Known rows, with every step that occurs:
zepu-telat-tigus-retogu-binek-demolun: [  6.6 -10.7 -40.1  12.5 -37.3   5.6 -11.6  36.0  -9.0  -7.1  13.0   6.4
 -15.3   2.0   3.7   0.4 -15.8  22.2 -19.3   9.5 -25.3  11.3   3.7 -17.1
  12.3  10.9 -18.5   1.9  -1.9   3.6 -28.6   5.7   9.2 -42.5  13.2 -26.9
  18.5  20.3  17.4   1.9 -14.6  28.9  19.1  -2.6]
binek-demolun-datedu-mugiron-gibis-zepu-telat-retogu: [-22.8 -16.7 -12.6  -0.9   5.5 -21.6  14.3   8.5 -13.8  -1.5  49.0  -4.6
   5.0  -3.4  20.5  17.6   9.2 -14.4   7.1   5.3  -3.4   4.4  26.8  21.3
  13.9  23.6   2.8  -4.8  15.4  22.3 -14.4  16.4  17.5 -17.4  11.7  -6.6
 -21.9  19.0  61.7 -21.6 -13.1  21.2  -8.4  18.0]
telat-retogu-binek-tufip-gibis-datedu-mugiron-demolun-tigus: [ -9.7  11.8   5.0  15.1  -7.6   1.4  -2.8 -17.8   6.3 -34.6  12.7  29.5
 -10.1  -4.6  19.3  16.2 -27.1   7.6  27.4 -10.4 -11.9 -10.5   5.9  14.6
   0.6  -1.4  -9.3  12.9   7.0   7.6 -18.6   0.5   7.0 -11.7 -29.2  11.4
   6.8  10.4  25.8 -17.3  29.7  20.9   1.4   5.9]
demolun-datedu-mugiron-binek: [ -7.5 -28.0   9.4  13.3  -1.9 -11.5  13.8  21.6  -7.5   7.5   8.7  -1.0
 -15.2  -1.1  -7.1  33.7  16.0 -36.1  31.4   4.4 -12.0 -12.7  34.6  54.1
  -3.2  22.2 -20.0 -16.4 -20.0  35.8 -21.1  26.1  19.3 -11.1   9.4 -16.0
 -29.1 -16.2  36.6 -18.1  -2.4 -10.0  -0.6   3.4]
retogu-binek-demolun-datedu-tufip-gibis: [ -4.6 -24.0   4.2  17.0  -4.6  15.5   6.3 -11.7   1.4   2.1  27.4   9.2
 -11.3   8.1   5.2  27.4 -37.2  -4.1 -11.3  -9.8  -5.9 -16.5   4.2  29.9
   9.5  13.6 -17.6  12.0  22.7  -2.0  -7.0   3.4  24.9 -13.5   5.5 -15.1
 -18.0  10.5  20.4 -10.2 -15.5   8.6 -11.6  12.7]
retogu-tigus-binek-tufip-gibis: [-12.6   7.7 -13.4  20.4 -13.9   4.9 -10.4  -2.5  18.3   6.6  -6.0  13.8
 -13.0   4.4  15.4  16.9 -11.7  22.0 -12.5  12.6 -10.6  -8.3  -9.3  10.1
  -3.8  -6.1 -44.3   4.3  -1.4   8.9 -12.2  -3.9  16.5 -16.7  -2.7 -13.4
  12.0 -13.3 -30.6  -5.5  -2.3 -23.2  16.0  14.8]
telat-retogu-tigus-demolun-datedu: [-16.0 -36.7  -0.3   8.6 -18.6  16.2 -20.1  27.1  -8.7   5.9   2.1   0.2
   6.4  -6.3   1.8  -3.2 -14.8 -28.2  22.3  10.4 -20.7 -32.2  26.5  12.2
   3.4  29.6  -8.4   5.9   3.3  10.8 -16.5  23.7  10.9  -2.4 -10.4  -8.3
  -2.0  19.7  23.9 -14.2 -19.4   8.9  15.3  26.9]
tufip-gibis-zepu-telat: [  6.9 -46.4 -44.3   1.1  11.6 -20.4   3.4   5.1  -0.3   8.5  25.9  -0.4
 -12.2   8.8  15.3  22.5   0.5  -8.5  18.9  19.1  -9.6  16.9 -14.8  42.0
  18.5  -6.3 -25.5 -21.8  -5.7  35.2 -14.9   7.6  33.1 -21.5  -2.4  -3.4
  -4.6   2.4  22.5 -30.5 -22.4   0.1   5.6  19.4]
tigus-binek-tufip-gibis-datedu-telat: [ -2.3  12.6   1.3  20.7  -0.7   1.5  -5.6   6.6  17.9 -14.1  37.4 -12.3
  -3.0  11.5  27.6  43.2  -9.1   7.5  14.4  -3.2  -4.8  -4.0 -16.4  15.0
   8.5   6.7 -32.1   0.8 -10.5  19.1  -6.7  -1.3  16.6   3.3  11.5 -14.4
   2.4   0.2 -35.0   4.6  -9.0 -16.5   0.1   1.9]
mugiron-demolun-tigus-retogu-binek-tufip-gibis-zepu: [ -6.7  17.2 -37.7  27.6 -16.2  15.6 -16.1   3.8   6.9  -5.2  10.1  28.3
 -13.4   7.8  17.7  10.4 -36.7  17.7 -14.9  -2.2 -34.8  14.4   0.1   4.8
   0.6  -4.1 -16.0  -7.7  21.2   1.5 -24.1   4.3  24.0  -8.8 -17.3   5.2
   3.5   4.8  32.4   0.7  37.3  14.1   8.0  20.1]
tufip-gibis-zepu-telat-tigus-binek-retogu: [  1.7   3.2 -53.7   3.0 -15.5   0.5   4.5   7.0  21.4   0.9  23.0   7.8
  -7.3   2.9  12.9   0.4  -7.4  24.5   7.2  26.2 -30.9  29.3 -22.3  15.8
  19.4  -1.0 -29.5 -15.3  -5.6  31.5 -25.4   3.7  16.1 -34.6  -0.5  -7.8
  -2.9   9.7   5.6 -13.3  -9.8   6.0  16.2   1.0]
mugiron-datedu-binek-tufip-gibis-zepu: [  2.8  16.0 -28.1   4.8  11.3  -6.1   6.1  -9.2   4.5 -25.1  19.5   4.5
 -21.9  15.9  -3.4  52.9 -24.3   6.4   3.1   7.5   5.4  -5.4  -6.3  52.0
   0.1  -1.1 -14.0   2.0   0.3  19.1 -20.3  14.8   6.4  -1.5  12.0  -1.2
  -7.3 -34.6  23.4 -10.3  -6.5 -31.9 -15.0  16.5]
binek-tufip-gibis-datedu-mugiron-demolun: [-16.6  11.0   7.1  -2.2  22.7 -29.3  -5.8 -15.7 -11.1 -15.0  24.3  11.1
 -17.8  11.0  17.4  52.3 -14.5   4.3  24.8   1.9   4.7  -9.9  -7.2  31.6
  -2.2   2.2 -14.6   2.0   5.5  15.7 -14.5 -10.8  11.9   2.0   6.6  -0.1
  -8.3 -14.0  15.8  -8.5   1.2 -12.9 -10.8  21.6]
demolun-retogu-tigus-binek-tufip-gibis-datedu-telat: [ -8.1  -0.5  -5.9  29.1  -9.0  -2.4   2.1  -7.1  16.2  -5.1  15.0 -16.8
  13.2   1.8  28.2  15.7 -16.3  -3.9   0.6  -7.2 -13.1   2.0  -1.3  -1.5
  10.3   7.9 -33.8   7.1  -3.9  26.0  -0.7   4.9   2.2   3.2  18.4  -1.8
  19.7   6.5 -27.2  17.4   6.1 -10.0  11.6  -2.4]
zepu-telat-retogu-tigus-demolun-datedu: [  3.6 -39.2 -14.1  15.6 -17.9  -3.2 -12.6  40.7 -12.0   1.8   1.0  -5.9
  -2.8  -7.5   5.8  -9.8  -4.0 -27.1  19.9  11.1 -26.0 -13.9  20.3  17.8
  21.3  25.0 -17.5  -3.3  12.7   6.7 -17.6  30.8  18.8 -15.7   0.0 -15.9
   6.1  26.0  21.4  -8.8 -18.1  23.2  27.7  18.0]
datedu-binek-tufip-gibis-zepu-telat: [ 13.4   7.3 -37.3   7.2  11.5 -26.9  18.7   5.7   8.6  -8.9  22.3  17.1
 -20.9   7.8  20.0  30.8 -17.3  23.2  15.5   2.8  -7.0   9.9 -13.2  39.8
   9.2  -9.6 -28.2 -16.3   9.5  16.1 -15.8   5.8  23.7 -20.5  12.5  -8.0
  -8.0  -9.9   0.3 -12.0  -9.4 -12.3  16.8   2.3]
tufip-gibis-datedu-mugiron-demolun: [-16.5 -22.9   9.0 -10.0  16.2 -29.5  -3.9 -24.1 -20.8  -9.5  24.3  -3.1
  -5.9   6.5   9.9  53.1   2.1 -27.2  32.7  10.5  -1.4  -2.5  -6.5  29.3
   9.7   8.1  -4.7   1.3  -8.5  29.4 -16.5  -7.4   8.0  -1.2   2.6  -1.1
  -0.9 -15.1  32.2 -12.8   0.7 -10.1 -22.9  20.9]
retogu-binek-tigus-demolun: [-13.5  -8.0 -20.6  13.0 -17.2  -2.3 -20.3  37.1   8.0   9.5   8.6  13.3
  -9.4  -1.1  -0.3  10.0 -19.6  13.4 -10.6   1.4 -29.4 -18.0  -4.8  -9.1
  -9.5   7.0  -5.2   6.8 -16.6  -8.8 -35.3  14.4   5.9 -20.7 -22.0 -22.2
  17.6   2.9 -25.6   1.5 -14.6   6.1   7.6   2.0]
gibis-zepu-telat-retogu-tigus: [  7.5 -52.1 -53.8   9.3  -7.2   0.9  -3.7  24.7  -2.6  -7.2  14.8  -0.5
  11.4   0.1  10.7  -6.8  -5.4  -0.3  26.9  19.7  -7.2   1.9  -3.2  23.8
   4.1  -5.1 -22.1 -16.0 -15.1  16.3 -19.6  31.8  18.6 -19.4 -17.5  -7.1
   9.7   9.8   8.9 -31.4 -17.2  19.7  14.5  17.6]
gibis-datedu-mugiron-binek-tigus-retogu: [ -6.8  17.1 -14.8   9.9   1.2  -5.2   3.1  13.1   1.3  -0.1  29.8 -14.0
   2.5   6.8   3.1  27.7  -6.7 -12.5  24.3   7.6 -21.2   7.4   0.1   9.5
  -2.8  19.0  -5.3  -3.6 -33.2  21.8 -35.0  14.7 -16.8  -6.4  16.9 -14.7
  22.4 -13.5  12.6   9.9   6.7  -6.4   1.4  -4.0]
datedu-tufip-gibis-zepu-telat-tigus-demolun-retogu-binek: [  8.0 -38.1 -27.4  15.9 -11.5   6.4   9.4   5.9  -0.6   3.0  22.5  -2.1
  -0.3   9.3  18.8  24.1 -26.7  16.2   1.0 -19.2 -21.6  22.8 -18.0  -7.8
  25.9  -4.8 -21.2  -5.6  15.5  15.7  -0.6  -4.8  20.1 -19.3   5.7  -2.7
  -0.4  27.4  -6.0 -19.8  -2.0   5.3  15.8  -6.6]
tufip-gibis-zepu-telat-retogu-binek-tigus-demolun-datedu-mugiron: [ -3.8   3.8 -33.3   8.3  -6.3  -9.4  12.6   9.4  17.3   6.3  23.5  10.9
   0.9  -9.7  26.1  -7.7  -9.8  -5.7  11.0  -4.7 -50.1  21.8  -1.4  31.1
  24.2  13.6  -0.1 -10.3   6.6  14.5 -23.1  20.9  23.6 -27.9  -6.9   0.3
  -5.5  17.9  25.7 -11.6   9.4  30.6  15.6   6.6]
tufip-gibis-datedu-mugiron: [-14.3 -28.9   7.4  -9.0  13.0 -27.2   6.1 -28.7  -8.8  -3.0  27.3  -9.4
  -2.9   5.8  10.9  46.8   1.7 -32.6  37.2   5.5   3.1  -5.1 -11.8  32.7
   8.7   8.9 -13.0  -3.9 -15.2  38.8 -12.8  -9.3   5.8  -5.2   8.5  -2.9
  -1.5  -8.6  27.2 -17.0 -17.1 -15.3 -11.4  16.4]
zepu-telat-tigus-retogu-binek-tufip: [ 12.3   4.8 -38.9  18.9 -36.9   3.4 -10.2  44.9   6.5 -14.0  -6.6  11.6
 -25.3   4.5   8.7  -1.8 -24.4  31.5  -6.2   0.8 -18.2   9.9  -1.4  -1.5
   2.5  -2.6 -37.2 -12.3  -1.4   8.2 -32.6   8.4  14.4 -37.3  10.1 -29.5
  18.0  14.3  -1.4  -1.9 -10.1  20.2  38.8  -1.4]
demolun-tigus-binek-retogu: [-14.9  -1.0  -8.6  28.1 -30.4   5.5  -6.0  20.8  17.7  -1.0  18.3  13.2
  -7.5  -5.5   1.7  -1.0  -4.9  -2.0   9.3  18.6 -23.3 -11.5   6.4  -6.2
  -4.4  15.9 -30.6 -13.3   1.5   9.2 -26.7  11.6   8.4 -10.5 -12.0 -11.2
  -1.7  16.0  12.6   5.8   1.3   4.2  14.1  -7.9]
telat-tigus-retogu-binek: [ -5.9 -16.9 -26.7   7.8 -46.2  24.4 -16.2  29.0   4.5  -7.2  -8.6   7.7
  -8.6   3.6  -2.4   4.1 -24.6  10.4  -1.2   5.9 -17.6  -2.2   5.7 -10.1
  -8.1   5.6 -23.5  -5.3 -22.2  22.5 -34.8   3.4   4.3 -28.8  -2.5 -25.9
  14.6   7.2  13.0  -8.9 -13.2   7.8  19.7   5.5]
datedu-tufip-gibis-zepu-telat-retogu-tigus-binek: [ 10.0 -31.4 -22.4  19.6  -4.5  18.3  10.4  -1.3  11.7  -7.0  23.0  -2.4
   6.5   8.5  29.3  13.5 -18.0  13.7  16.7   7.7  -4.1  17.6 -21.5  14.8
  20.8 -11.0 -36.8  -9.7  12.8   9.0  -2.6   7.1  28.7  -9.7  -4.2  -7.2
  10.1  11.0 -13.9 -29.7   4.4   4.3  12.5   6.8]
telat-tigus-binek-tufip-gibis-zepu: [-12.7   8.2 -34.9   8.3 -20.7  19.8  -7.4   4.5  24.1  -4.9  13.4  13.1
  -2.6  12.4  13.3  28.7  -5.5  43.3   5.9  10.1 -18.7   6.6  -9.0   8.6
   4.6  -1.6 -35.3  -5.0 -16.6  29.9  -6.3 -15.4   9.4 -27.9  -3.6  -7.3
 -14.0   4.9 -20.4 -19.0 -13.7 -21.4   8.8   4.9]
demolun-tigus-retogu-telat: [ -4.7 -32.8  -9.2  24.6 -27.8 -14.2 -14.4  37.1  -3.1   0.8   9.0   3.6
  -7.1  -5.6  13.3   7.5 -20.4 -13.4  -4.4   1.6 -13.3  -7.5  32.4  -6.1
  12.5  19.1 -30.0 -10.7  16.0  16.5 -22.0   8.3  34.2  -7.8 -12.4  -6.0
  16.7  24.4  38.9   1.5   4.2  20.2  22.4   7.0]
datedu-mugiron-demolun-tigus-retogu-binek-tufip-gibis-zepu: [-18.1  25.0 -18.5  21.0 -14.9  -7.0   1.4  -7.9  -0.6  -7.8  12.7  32.7
 -10.8  -1.1  25.4  20.8 -19.0  14.8  -8.2 -12.2 -30.6  17.4   1.5   5.0
  -9.1  -5.8  -9.4 -15.2  14.6   3.1 -24.0   2.0  26.4  -8.8  -9.7   6.0
  -6.4  -8.4  37.4  -4.5  51.3  16.7   3.6  10.5]
tigus-binek-retogu-telat-zepu: [ -1.6  -3.5 -16.9  14.8 -25.4  14.7 -18.0  54.7  18.0 -13.2  21.8  20.3
  -4.3 -13.5  21.3 -13.9 -19.8  27.0  -1.6  22.7  -6.8 -15.9  17.6   5.1
 -12.0   8.9 -43.1  -6.4 -10.3   7.4 -38.3  27.0  32.8 -14.5 -22.2 -17.7
   4.3  11.3 -11.3 -23.8 -17.7  -0.3  12.9  -6.9]
datedu-mugiron-gibis-tufip: [-25.8 -43.1  15.7 -10.4  -0.3 -41.6  -2.9  -6.2 -24.2  -3.0  16.8  -2.5
  -3.3   6.4  11.7  59.6  17.0 -13.5  14.2   3.4  32.5 -13.6  -6.4  -2.9
 -14.6 -14.0 -13.8 -10.7 -10.2  39.6 -29.3 -12.0  24.3  -7.2  -4.8 -19.1
   1.9 -20.5  -1.8 -43.0  -8.8 -18.5   3.3  21.8]
demolun-retogu-tigus-binek-tufip: [-17.0 -14.8 -12.0  29.3 -18.0   6.9  -6.0  22.7  10.9   4.6  -3.7   6.4
  -1.9  -3.9  17.8  -7.5 -12.8   9.6  -8.5   1.7  -7.9  -9.7  15.3   0.2
 -13.1   1.1 -46.1  -4.6  -8.5  16.2 -12.8  15.2  11.4 -11.2  11.2 -10.2
  17.0   3.9 -13.1   1.7  -1.4 -14.8  22.1  -2.5]

Rows:
[  7.9 -19.3 -33.7  17.7 -17.0  17.4  12.4 -12.6   5.9  -4.7  25.7   4.0
   4.5  11.8   3.5  24.0 -29.3  18.0 -12.1 -11.0 -24.0   9.5  -6.4  21.9
  29.1   9.5 -16.1   6.7  21.3   0.7  -0.2   2.3  14.4 -33.1   5.3 -13.2
 -21.3  21.7   9.0  -9.9 -11.6  21.7  -4.9   5.4]	retogu-binek-demolun-datedu-tufip-gibis-zepu-telat-tigus
[  6.7  -0.7 -32.7  24.7  -7.1   3.5   5.9  15.0  20.1  11.7  19.5  -0.5
   1.5   7.3  13.4  10.8 -31.5   8.1  -8.8 -15.5 -43.9  12.9 -18.2  19.6
  26.8   9.3 -10.9  -5.8  22.1 -11.1 -17.3  17.3  18.8 -18.3  -2.7 -17.3
  -1.5  17.2 -16.6   5.6  -0.6  17.7  12.9   5.1]	retogu-binek-tigus-demolun-datedu-tufip-gibis-zepu-telat
[  7.1   0.8 -22.6  13.6  -0.1  11.1  -4.7  10.4  13.5 -40.3  27.5  -0.5
 -13.5   8.9  11.1  35.9 -30.9   6.0   8.4   2.0   7.7  -9.0  -1.4  38.3
  -4.3  -3.3  -6.4   9.5 -10.8  21.1 -23.4  27.9  22.6   8.3 -16.4   4.4
  -1.1 -14.4  11.4 -24.6   1.7  11.8 -14.9  16.3]	mugiron-datedu-telat-retogu-binek-tufip-gibis-zepu
[ -0.3   4.6 -16.8  12.4  -9.4  -9.9 -13.1  46.5  -3.2 -23.5  11.6   4.0
  -4.7  -6.3   4.6  25.0 -17.8   5.1 -13.3   9.8 -18.8 -16.3  42.7   3.9
  11.0  29.4  -3.7  17.8   4.6   4.5 -28.0  25.5  -3.8  -3.1   1.7  -0.3
  15.3  -1.1  14.7  -0.1  -7.2 -15.1  -5.9  -9.6]	mugiron-datedu-binek-tigus-demolun-retogu-telat-zepu
[  2.3 -30.7 -22.7  20.4  -4.9  -0.2   0.5  -2.0  -7.8  21.1  11.1 -15.9
  11.5  10.3   7.7  25.7 -16.6 -17.8  -0.4  -7.2 -31.4   3.6 -13.2  19.1
  31.4  15.8 -16.8  -6.4  33.6  -1.8   2.5  12.0  20.1  -2.3  10.9 -10.7
 -11.7  11.4  -3.7  -0.6  -7.1  -0.4  13.2  27.7]	retogu-tigus-demolun-datedu-tufip-gibis-zepu-telat
[ -1.7  12.1   4.7  17.6  -1.9  12.6  -6.0  12.9  21.9 -24.2  40.9  -6.2
  -1.5   5.7  34.8  26.7 -15.3   9.0  28.3   1.5  -2.3  -6.2  -6.7  14.6
   8.0   8.7 -28.6   4.3 -10.6  22.9  -8.8   3.3  18.2   3.9   3.0  -7.2
   6.3  12.5 -21.0  -6.7  -7.2  -3.9   5.8   0.9]	tigus-binek-tufip-gibis-datedu-telat-retogu
[  0.2 -29.2 -40.8   2.7  -9.5  -5.1  -2.4   6.8  -0.9  15.0  17.8  -8.1
   0.1   8.8   5.8  24.8   1.8 -12.9  13.9   6.8 -42.1  16.5  -2.1  29.0
  39.5  21.5 -12.0 -12.4   9.2  34.0  -3.9   0.4  19.0 -26.5   7.8  -3.6
 -24.1  22.5  24.9 -13.1 -22.7   1.3  11.8  20.4]	tufip-gibis-zepu-telat-tigus-demolun-datedu
[ -8.7   4.4 -41.9  16.3  -9.3  -1.6  -2.2  18.1  17.5  -6.2  12.8  -3.0
   0.1   4.9  27.4   5.0  -2.3  31.5  -8.4   8.0   2.4  17.1 -10.1  -3.2
   5.3 -18.5 -33.1  -5.3   0.9  20.3 -23.5  12.8  12.2 -23.3 -17.3 -14.7
  25.9   3.0 -20.0 -26.1  -1.1  -7.6  22.8  18.3]	mugiron-gibis-zepu-telat-retogu-tigus-binek-tufip
[  5.2  10.8 -28.7  13.8  -1.7 -15.6  24.7   2.7  10.7   2.6   7.5   7.8
 -17.1   6.5   4.2  34.8   8.3   6.5  22.5  -0.3 -31.0  19.7  16.5  55.2
  20.7  11.8 -25.4 -16.6  -1.5  40.0  -8.8   6.9  15.8 -32.1  14.9  -2.9
 -37.9  -5.8  23.0 -17.4   7.3  -2.9  15.7   1.1]	demolun-datedu-mugiron-binek-tufip-gibis-zepu-telat-tigus
[ -8.9  14.0  -7.4  13.1   2.5  -4.5   8.3 -32.3  -7.4   8.2  46.5  -1.6
  -8.2   6.8  10.4  42.0  -7.0 -20.5   5.5   4.6 -29.9  16.2   2.6   0.4
  21.4  25.1  -0.9  12.6   3.2  27.6  -9.4 -14.8  -6.3 -11.9  17.8  11.0
   6.0   4.1  51.2   5.1  17.7  -5.0  -5.5   2.4]	tufip-gibis-datedu-mugiron-binek-demolun-tigus-retogu
[-20.8   6.5   0.5  20.8  -8.4  -6.3   9.8 -22.9  11.2   0.1   7.2  -2.3
   7.9  -4.5  27.4   7.3 -10.3  -3.8   0.8 -10.7 -13.2   5.1  -1.1   6.0
   1.8   3.3 -35.7   1.7  -6.5  26.6  -4.9   0.3  -1.2  -9.4  22.7   0.8
  18.9  -1.8  -4.3   7.6  13.7 -19.6  12.8  -2.8]	demolun-retogu-tigus-binek-tufip-gibis-datedu-mugiron
[ -0.9  -0.5  -2.5  22.9 -13.5  14.6 -11.7  13.7  11.2 -31.5  29.0 -20.8
  24.8   4.9  19.6  24.1 -16.6   2.7  30.7  -1.8   0.6 -21.3  -6.7  -0.9
   0.4  12.5 -20.6  10.9 -19.0   7.6  -8.9  18.8  -4.0  12.0  -3.6 -14.2
  17.5   7.7 -42.7   5.6  -7.3   5.0   2.8   4.1]	gibis-datedu-telat-retogu-tigus-binek-tufip
[ 10.6 -46.0 -23.8   9.4   8.1   0.7  11.4  -6.6   1.7  -5.9  20.7  -0.2
   1.4  11.0  22.3  21.4 -24.6   6.7  27.1  11.5   5.6   8.2 -16.8  23.2
  17.1 -10.1 -28.5 -10.3  19.0  12.4  -3.7   2.9  26.8  -4.4  -6.8  -0.9
   2.5  11.5   4.6 -36.9  -6.7  10.7  11.3  17.7]	datedu-tufip-gibis-zepu-telat-retogu-tigus
[  1.1  15.3 -12.7  10.2 -17.4 -18.1   5.8  -1.2   7.3 -19.1  13.3  -2.8
  -8.7   5.1  17.9  34.7  13.0  20.8  18.5  -0.4 -18.7  18.6 -15.7   8.4
  26.2   4.0 -34.8  -4.0  -6.9  23.5  -7.6 -14.2   0.7 -34.7  19.6 -16.5
   4.4   6.8 -16.9  -0.8  -3.1  -5.7  15.6  -9.6]	zepu-telat-tigus-binek-tufip-gibis-datedu-mugiron
[-13.0  17.7 -22.1  17.8  -0.6  -1.0   4.0  -7.2   1.7  28.0   8.0   8.0
  -2.3   4.1   4.3  32.0  -8.9   1.1  -6.8  -9.8 -41.2   1.0   2.1  24.6
   4.9  13.6  -9.3   3.2   5.4  12.1  -7.0  10.5  12.5  -9.7   2.5   3.1
 -21.7 -17.5  -2.6  -5.4  15.4 -20.4  12.3  20.6]	retogu-tigus-demolun-datedu-mugiron-binek-tufip-gibis-zepu
[ 10.8 -13.6 -49.9  24.3 -30.6  32.9   6.4  19.7   1.4  -6.6  31.2  -7.8
  17.1  12.7   7.0   6.0 -33.8  16.8 -11.0 -13.1 -28.9  18.5  -4.8   7.1
  21.0  15.1 -16.5 -12.1  15.6  -4.5 -10.7  19.6  12.8 -24.4  21.2 -23.9
 -11.2  28.4  17.6   1.5  -8.3  29.7   8.3   4.8]	gibis-zepu-telat-tigus-retogu-binek-demolun-datedu-tufip
[ 19.1  -5.9 -36.7  17.3 -21.2  25.4   2.0  -0.5   3.1 -26.0   9.6 -14.2
 -13.8  21.4  -1.6  34.9 -36.5   7.0 -12.6  -1.1  -7.8  26.3 -22.5  20.0
  23.4  -4.8 -21.5  -1.7  11.9  13.1 -21.7  10.3  10.0 -12.8  14.9 -13.7
  15.1  -6.5  23.8 -11.8   7.4   3.6  -1.5  11.8]	mugiron-datedu-tufip-gibis-zepu-telat-tigus-retogu-binek
[  4.2   7.9 -14.5  12.2 -15.3  -1.9  -3.8 -10.9  19.1 -25.0   8.8   2.3
  -5.7  12.1   7.9  44.7 -30.5  23.6  11.8 -12.6  -5.9 -10.5 -17.7   8.4
   5.3  -3.0 -20.2  14.5 -12.5  19.5 -12.5 -10.7  -0.2 -15.4 -11.3 -11.3
   2.2   1.0 -36.9  -3.8 -11.6   2.7   3.7   3.7]	retogu-binek-tufip-gibis-datedu-telat-tigus
[-20.8  28.5   2.7   3.2 -16.3  -0.9 -10.2 -10.0   1.9 -23.8  10.6   9.2
  -2.4   8.5  12.5  49.3   3.6  30.4  15.0   3.2 -17.5   4.1  -5.3  -0.6
   9.4   6.9 -20.2   9.7 -10.7  19.8  -8.9 -21.7  -5.9 -19.5   5.9  -9.0
  -5.2  -6.2 -12.5   0.3  12.4 -17.1  -8.3   0.7]	telat-tigus-binek-tufip-gibis-datedu-mugiron-demolun
[ 11.5 -15.3 -61.4   7.9 -25.4  10.7   0.5   5.7  12.9   1.6   8.0   5.0
  -8.5   6.5  14.4   0.9 -20.7  12.3  -4.4   6.5 -32.5  35.5 -19.1  14.4
  20.3  -8.6 -24.7 -15.6  -8.5  32.1 -26.0   3.7  21.0 -39.3  -1.1 -10.3
  13.1   9.5  18.8 -18.0  -3.5  14.1  21.8  10.5]	tufip-gibis-zepu-telat-tigus-retogu-binek
[ 10.8 -23.6 -26.9  18.3 -13.0  13.2   1.3   2.7  -6.2 -17.4  16.2 -14.3
  -9.9  14.6  -1.0  38.3 -26.5   2.6 -13.9 -14.1 -15.9  19.6 -13.5   7.4
  30.2   1.2 -11.8   8.6  14.4  15.1  -7.4   9.5   7.1 -11.8  12.6  -0.6
   8.7   6.7  15.5 -11.9   3.6  -3.0  -3.9   1.0]	mugiron-datedu-tufip-gibis-zepu-telat-tigus-demolun-retogu-binek
[ -3.3  -0.2 -11.9  18.1  -8.3  16.6  -5.8  25.9  12.9  -1.9  35.5   1.9
   3.7   0.1  25.5  14.9 -31.1  -5.8  11.2 -22.1 -32.2 -10.5   6.2  23.7
   9.3  20.7  -0.7  -0.6  10.3  11.4 -10.1  24.0  34.6   5.6  -8.7  -0.9
 -26.0  23.1   2.3  -9.2  -4.8  18.9  10.8  16.5]	tigus-demolun-datedu-telat-retogu-binek-tufip-gibis-zepu
[ 20.4 -10.5 -24.3  13.4  -0.3   0.7  -1.6   9.6  13.8 -27.0  17.5   8.1
 -20.5   1.0  20.4  -3.4 -32.0   7.9  26.5  -2.0  -3.3   0.6 -14.2  34.5
  15.9  -8.6 -31.5   3.4  -1.6  15.0 -23.9  15.6  17.9 -27.9 -10.4  -8.3
  25.2  19.1   4.6 -21.6 -14.8  20.2  23.6   6.2]	zepu-telat-retogu-binek-tufip-gibis-datedu
